Each row is shifted at random along 3 fixed directions that mean nothing.
Known rows, with every step that occurs
B -> F -> E -> G -> X -> U -> W -> D -> N: [  71   93    2  249 -406   91  165 -255   14  295  -47  166   22   24
  130  170   93 -157 -250 -206   76  100  251  -75  155   54  -35  117
  -39    6  -16    2  358   14 -122 -205 -173  109 -136  201  -20  -31
 -101  316 -306   78 -170  195]
D -> N -> M -> X -> U -> W -> E -> G -> B: [ 215  -53 -215  129  351   91  -57 -371   52  342  157  469   -4 -188
   89  108   70   72 -314   39  -15 -231 -170 -249  321  277 -149  -33
 -371 -159  201  139  343  139 -167   -8 -399 -349  212  168  -39  185
  -27  -12  -67   35  -53 -138]
B -> F -> E -> G -> X -> N -> U -> D -> W: [ 129  -14    2  405 -332  184  206 -354   62  149 -166  301   10   10
  242  143 -192   68  -96   26   93   84  263    8  203  152  -15  -27
  -94 -164 -144  252  474  -59 -158 -238  -60  -84 -376  100  -15   55
    5  312 -116  -86 -370  216]
U -> N -> M -> X: [ 227 -213  -76   13  213  232  -41 -125 -106  198  172  121  192 -130
  351  -85 -238 -449  299   51  -50   98  280  -31  116  103  215 -182
  131 -164  -11  190   -4  -19 -195   78  104 -271  -76  -11  -29 -189
  243  -14  151 -144  109  -24]
G -> X -> M -> U -> W -> D -> N: [ 278  -75   12  -79  110  252   87 -292   62  284  158  215  -35 -188
  202  136  155 -220  -47   54   36  -43   30 -255  263  249  -25    1
 -114  -49  204   73  187   27 -234   23 -238 -157   87  104  -68  -34
   86  -11 -117   94  -98  -66]
U -> D -> W -> E -> G -> B -> F -> X -> N: [ 138  -74  -32  308 -161  276  149 -190  187  205  -74  286   48  -39
  283  162 -161  -45  -45   26   82  129  224    0  166  134 -126   43
  -82  -88   26  265  375 -188 -349 -159 -223  -95 -170    6  -20  -59
  -44  318 -214  -24 -191  199]
B -> X -> U -> D -> W: [  73   -3  -46    8   37  121   44 -382  -24  249   43  184   44  -38
   90  119 -154  -78 -308 -141   23  124  -82 -138  182  255  -86   44
  -77 -147   96  138  166  100 -254   12 -363 -232    0   87  -73  358
  321  158  -74 -191 -198  140]
N -> X -> M -> U -> W -> B -> F: [  59   52  -51   74  112   -2   -4 -298 -278  247  210  139   44    9
  134  103 -111 -151 -401 -232   16   74  172 -218  185  266  -13  -76
  -28 -135  180  131  132   75 -154  -94 -268 -293   78  220   42  -30
  108  276 -107 -191   16  122]
D -> N -> M -> U -> W: [ 255  142   27  115  179  241  169 -526   65  225   42  321  -68 -176
  109  300  219   47 -146  149   85 -164  144 -235  382  279   78   48
 -264 -331   71  129  560  102  -97  -44 -230 -307   75  190    3  228
  182  120  127  -88 -510 -362]
E -> G -> B -> U -> W -> F -> D: [ 192  106   55  265 -194  197   56 -203   79  256   17  329  -41  -60
  251  206 -271  -90  -16   41   77   83  347  -76  229  109 -112   62
   14 -180   41  215  367 -136 -174  -89 -314  -36  -43   60   23 -236
  -37  344 -341  -14 -259  -52]
M -> X -> N -> U: [  69   56  -63  223  -36  172  198 -504   40  139   42  138   59  -57
  161  198  -49  -15   15   87   91   23  281 -116  317  286  -85 -146
 -155 -154  -21  276  387   61  -63  -76  -64 -353  -86   87   54  156
  118  246   67 -246 -379    6]
M -> U -> D -> W -> B -> F -> E -> G -> X -> N: [  66  104    6  346 -185  113  226 -476  358  233 -118  456  -50  -78
  150  288   24  167 -267   61  117  -69   59 -167  374  288 -114   -3
 -305  -81   98  174  661  -49 -207 -293 -309  -35  -22  108   21   -4
 -127  392 -182 -108 -526    5]
W -> B -> U -> D: [ 261  -88   31   -1  332  210  -18 -182   48  246  177  340   57 -216
  137   40 -177 -206  -19  180  -29  -33 -149 -186  286  200 -145   29
   12 -130  156  192  208 -117 -293  195 -450 -172  168  -39  -50 -170
  155  153 -208 -210 -164  -82]
F -> W -> E -> D -> B -> X -> U -> N: [  23 -104  -17   39  140  106  -10  -78  149  282   22  221  132  -72
  207  124  -31 -230 -131  -97    7   85   21 -161  176  134   28  131
 -140 -133   89   27   61   40 -199  -26 -288   -5  -82  -39  -31  287
  362  231   82  -35  -73   52]
X -> N -> U -> D: [ 232  -97  -85  101  274  150  -30 -335  -80  118  135  260  101 -164
  107   17 -182   -7  -89  139  -33  -72 -166 -122  278  219 -182 -128
  -82 -118   65  229   46   64 -167  154 -285 -477   16   31  -90   14
  224  -26  -27 -173  -91  129]
W -> E -> G -> B -> U -> D -> N -> X: [ 354   -5   26  114  157  374  155 -324   94  291   12  513  -39 -254
  145  222  136   50  -78  317  103 -186  105 -225  352  211 -154  102
 -234 -282  121  218  647 -140 -229    4 -360   -8  -59   15   23 -101
  -23  255 -205   51 -530 -190]
E -> D -> N -> M -> U -> W -> F: [  92   96 -243  188  145   27  -39 -273   11  254  244  140  -47  -21
  158  235  286 -206 -292 -222   26   44  333 -167  264  216   30  128
  -89 -102   62  -41   96  147 -161  -90 -178 -428  190  284  -18   36
  162  189   68    1  -53   13]
W -> F -> X -> N: [ -45  188 -280  163  -16 -138 -121 -379   36  129  243   18   -4   39
  -24   87  171  -46 -449 -263   -8  -23 -123  -70  230  231 -448 -170
 -272  180  116   44   30   45 -244  -24 -459 -510  283  219  -54  206
  305  111 -117 -359   39  340]
B -> U -> N -> M -> X: [  88  -53    7   95   57  171   50 -196  -64  180   99  107  148  -49
  291   59 -199 -298   31  -55   22  167  347  -65  153  122  217 -133
  125 -239  -34  147  270    4 -102  -98   -8 -141 -118   69   25 -179
  135  230  118 -118 -147  -73]
X -> N -> U -> W -> E -> G -> B -> F: [  94   96   36  461 -154  183  216 -356  -69  183  -46  303   46   28
  209  211  -74   65 -203   75  143  103  456  -59  247  141 -142   61
  -53 -255   65  312  566  -37  -38 -205 -255 -121 -272  148   74 -179
 -208  489 -239   59 -363   11]
U -> D -> N -> M: [ 246  -96 -156  103  182  192   -9 -181  -69  174  180   79   71  -81
  213   -2  -27 -343   29  -41  -27   57  120  -35  135  137  113   11
   75 -100    9   54   53   34 -298  149  -37 -363   -2  110 -108   -6
  290  -11   41 -177   62  168]
B -> U -> W -> E -> X -> M: [  48  -36  148  110   53  179  114 -265   39  211   -4  211  107  -46
  242  221 -121   18 -145   22   66  121  203 -136  201  181 -113  189
  -15 -224   67  177  417  105 -110    9 -398   43  -63   79   50   69
  -94  395 -106 -104 -335 -145]
F -> E -> D -> N -> U -> W -> B: [ 146  136 -371  290  278  -79 -126 -226  166  251  246  234   -5  -21
  108   50  -81 -150 -293 -116  -55 -115   54 -125  222  160  -73  152
 -149  -76   -9  -46   45   69 -333  106 -299 -310  114  188 -130  124
  235   57  -76 -111   63  155]
F -> D -> W -> U -> N -> M: [  93   97  -68  163 -137  130  136 -245  332  200   21   59  -35   19
  153  230   -9 -167    4  -63  117  227  462   -3  205  143  239   37
    7 -158  117  -22  447   -7 -179 -136 -109  -91 -135   80  -12  -49
  362  319  -26 -148 -398 -129]
B -> F -> X -> U -> D -> W -> E: [  38   61   45  131 -171  160  145 -298  112  225  -64  116    0  -15
   84  259   53    4 -291 -166   63  194   54  -65  214  200  -72   99
 -117  -72  123  100  407  -26 -300 -133 -345 -132   -7  105   -4  129
  163  366 -136 -138 -339  106]
N -> M -> U -> W -> F -> D -> B: [ 197  -28   60    9  132  281   99 -263   85  258   92  230 -104 -143
  284  270    1 -153   53   89   30  -10  300 -169  337  283  189   14
 -154 -267  140  114  223  -64 -159  -87  -62 -266   24   22   32   92
  331  170  145 -258 -255 -202]
N -> X -> M -> U -> D: [ 288 -174   72  -40  141  248   24 -322 -142  186   75  236   85 -195
  231  114 -156 -117   39   93    4  -10   27 -174  250  264   68 -129
  -43 -171  135  223  106   63 -167  108 -110 -314   14   23    5  -64
  180   41   19 -168 -155  -10]
D -> B -> X -> U -> W -> F -> E -> G: [ -57   -4 -134   69   17  -17  -48 -229 -106  291  122  209   23   37
  210   70 -222 -151 -367 -262  -54   33   -8  -49  173  178 -105   68
 -132  -61   62   37   48   51 -148  -84 -289  -77   16   84  -44  363
  177  181 -106 -327  129  269]
N -> X -> U -> W -> D -> B -> F -> E: [  81  -24  153   56 -288  251  275 -204 -163  323  -71   33   75    8
  213  238   30 -242  -57 -118   77  191  457  -63  130  115  228  141
   70 -239   40   83  224 -112  -35 -159   76  101 -301   35   62  104
  186  401 -132 -238 -235  109]
W -> B -> X -> U -> D -> N: [ -71   64 -122  174 -221  148  230 -203  111  207  122 -163  113  130
  318  129  -76 -390 -112 -293  115  377  478  -13   99  114  214  119
  248  -27  165  -78  372   15 -285  -82  -15  -19 -179   93  -21 -145
  -17  486 -122 -185 -112  338]
D -> B -> X -> M: [  19   -2   39  107 -194  212  272 -349    8  185   10  -17   52   80
  291  235   -6 -275  -39  -61  132  182  362  -65  130  255   39   78
   -7 -160   21  172  301   -2 -126 -111  -46  -15 -243   47   55  419
  295  395  -25 -416 -279  170]
W -> D -> B -> F -> X -> M -> U -> N: [  20   29  -17    3   -7   84   84 -211  149  221   94   82   47  -53
  135  238   79 -246 -303 -176   32   67   32 -184  220  194   55  -86
 -108   -9  125   23   51  -46 -183 -261 -146  -96   50   45   -4    0
  258  246  -39 -163  -65  196]
U -> D -> W -> E -> X: [ -56  274 -108  428 -138   50  205 -550  378  241  -29   94  -25   79
  125  318  123   22 -267 -143  178  221  451  -21  246  213  -96  318
 -111 -158  125   46  600  141 -306  -46 -301 -117    4  194   -4   57
   51  515  -91 -118 -568    1]
N -> U -> D -> B -> F -> W -> E -> G -> X: [  -1  109 -178  511  -46 -130  -87 -234  -52  247  106  211  -91  109
  156  -43 -193 -201 -472 -342   25  131  135  -28  173  125  -71   39
 -163  -53   21   59  183   30 -359  -95 -266 -264  -68  224  -73    1
  225  272  -62    4   68  376]
X -> N -> M -> U -> W -> F: [  73   95  -48   86  223   42    9 -485  -59  174  167  251  -29 -101
   53  234  240  111 -390  -27   30 -102   -2 -217  372  330 -163 -109
 -267 -152  234  131  276  136  -11  -97 -409 -488  224  222   17   86
  122  154   49 -191 -239 -144]
X -> U -> D -> B -> F -> W: [  80   47  145  250 -249  149  238 -266   13  240 -153  116   70  -28
  141  263  -61 -114  -67 -133   75  174   54  -53  196  137  130  112
   19 -160   17  122  316    8 -102 -104  -81 -116 -104   47   -1  222
  211  368 -137 -231 -275  151]
G -> E -> D -> N -> U -> W -> F: [ 457 -282  -42  -23  214  444   42    4 -143  278  154  326   41 -237
  378   22   58 -373  498  395  -45  -30  310  -57  223  108   66  125
   85 -143  -53  243   21 -149 -248  164   38  -59 -206  -50  -23 -162
  180    6 -143   65  -17  -98]
E -> X -> N -> U -> D: [ 218  -63   -6  219  137  230  123 -458  146  139  -28  340  134 -179
  166  177  -65  177    5  285   75 -105   52 -176  338  188 -165  -28
 -153 -233  -30  283  312   87  -72   52 -218 -322 -111  -14    2   82
   46  207   24 -154 -487  -62]
E -> X -> U -> D: [  13  109  -38  371 -261    9  120 -463  159  207  -50   80  155   27
  136  222  -40   17 -191 -147  121  196  213  -49  215  101  -55  109
   31 -100   59   72  350  229  -75    1 -186 -237  -16  145   12  -20
  -55  398 -144 -143 -384  105]
F -> X -> M -> U -> W -> E -> G -> B -> D -> N: [  97    2  101  312 -304  331  227 -124  210  227  -41  148   60   37
  453  254 -158 -231    1 -133  156  264  667  -36  145  103  253  137
    4 -154   90  103  508  -66 -294 -227  -49  181 -275   73   33 -219
 -225  445 -139  181 -216   11]

Rows
[ 300 -156  -85   91  -15  170    0 -258  107  235   22  366  -23 -197
  148  104  278   -8  -69  114  -12 -190 -183 -120  300  172  -73  -86
 -257    1  119   57  342  -13 -135  -35 -213 -174   28   78  -38   -2
   37   47 -123 -157 -176   25] : W -> F -> E -> G -> X -> U -> D -> N -> M
[ 193 -105   97   13  -46  269  108 -248   57  183  -58  225   19 -122
  227  230 -207  -82  -55  -33    3   85  -34 -134  211  252   74  -59
  -78 -118  -22  238  176  -56 -307 -129 -147 -200   -2   23  -17  182
  211  154  -20 -187 -195   84] : B -> F -> X -> M -> U -> D -> W
[ -45  193 -111  277 -153   -3  150 -319  187  247   10   98   50   79
   71  305  111   71 -428 -233  115   69  314 -222  204  159   53  100
 -125 -150   15  -49  421  155 -104 -268 -204 -154  -59  240   52  208
   38  502  -40 -176 -351   79] : E -> X -> U -> W -> B -> F -> D -> N -> M
[  61   17    4  273  -92   63  189 -487  139  258 -147  384   47  -82
  113  350   31  169 -327  -49   53 -139  -63 -162  324  269   56  -16
 -300 -179  -34  145  423  117   17 -291 -124 -110    3  103   66  332
   33  342   -2 -292 -436   21] : N -> M -> X -> U -> D -> B -> F -> E -> G
[ 131  -84  -96  -71  350  103  -71 -353  -53  244  171  252  -51 -137
   74  117  -57  -44 -327  -89  -33    3 -126 -197  277  403  -73  -18
 -246 -118  283  121  124  122 -348   89 -363 -374  188  127  -57  142
  316    7   36 -175  -51   63] : N -> X -> M -> U -> D -> W -> E
[ 173  -17 -179  143  -25   -9  -45 -110   43  327  115  279   89  -52
  121   69  151 -134 -293 -142  -44  -77 -125 -199  159  119 -163   99
 -106   53   19  -41   45   37 -217  -58 -325 -125   63  176  -69  126
   53  126 -275   24   45  196] : G -> X -> U -> W -> B -> F -> E -> D -> N
[ 374 -333   26 -142  257  175  -57   54  -76  330   36  475  132 -249
  156   51  115 -180  115  245  -66 -196 -253 -206  185  151   12  -43
 -163  -46   18  167 -141  -69 -110   -1 -188   94 -102  -97    9  199
  449   14 -199  -28   -4  -48] : G -> E -> D -> B -> F -> W -> U -> N -> X -> M
[  10 -116   13  228  147  155   57 -339  180  149   27  220  134  -71
  258  179   22    4 -138   35   56   79  246 -147  308  227   43   -9
 -143 -158  131  133  293  151 -154  -29 -157 -279   -4   76   48 -123
  -69  301  207 -112 -308  -78] : W -> E -> X -> N -> M -> U -> D
[ 235 -204  152  239   94  253   34 -158   26  289  -49  473  -63 -163
  309   76  -61 -202  -13   88   24  -26  111 -172  298  188  158  -13
 -252 -224   39  231  329 -113 -271 -103 -132 -114  -84   21   33    1
  168  210  137    2 -193 -132] : N -> M -> U -> D -> B -> F -> W -> E -> G -> X
[  75  153  -49  241 -182  102  224 -387  293  187  -11   65  -32   37
  139  318   49   -6 -268 -147  138  134  148  -88  180  243  -46   74
  -70  -59  138  112  485  -78 -317 -196 -321 -112   -8  126   -4  101
  137  475 -234 -289 -380  162] : U -> D -> W -> B -> F -> X -> M
[ 129  -28 -146   56   82  -46 -194 -271 -277  276  155  295   31  -91
   57   -9 -168  -20 -299 -158  -89  -94 -106  -73  215  156 -215  -71
 -187  -55   99  106   29   85 -102   86 -361 -304  137  151  -38  120
  166    5 -165 -247  137  146] : N -> X -> U -> W -> F -> E -> G
[ 114   13  -26  238 -223   86   21 -291  111  245  -48  314   71  -22
  217  140  -85  -81 -185  -37   25   15   24  -61  205  132 -109  -36
  -95  -23  131  161  235  -64 -175  -94 -275   17  -34   21   10 -111
  -79  322 -328 -177 -182  162] : W -> F -> E -> G -> B -> X -> U -> D
[ 116 -128 -136  133  -62  120  -14 -137  -41  270  224   88    5  -19
  329  -15 -212 -438  -64 -241   23  203  322  -78  128  122   80   23
   90   36   97   21   53   79 -280   -4  -67 -169  -12  169  -91 -216
  -49   44 -119  145  276  256] : E -> G -> X -> M -> U -> W -> D -> N
[ 108  130  -95  192  -43  141  137 -344  172  315   34  251   52   -8
  163  299  286    0 -363  -61  124   17  212 -233  215  192 -150  246
 -166 -163  157   32  373   99 -170 -107 -419  -40  -48  167    4  195
  -12  362 -196  175 -375  -42] : G -> B -> X -> U -> W -> E -> D -> N
[  -4 -131   67   47 -117  327  235 -123  126  228  -18  139  109   -7
  534  296  -71 -242  140  -17   47  159  546  -74  201  189  202  158
   38 -178  -40   98  108  -91 -106 -217  103   87 -254  -71   57  152
   36  378  114 -167 -191   67] : M -> U -> W -> F -> E -> D -> B -> X -> N
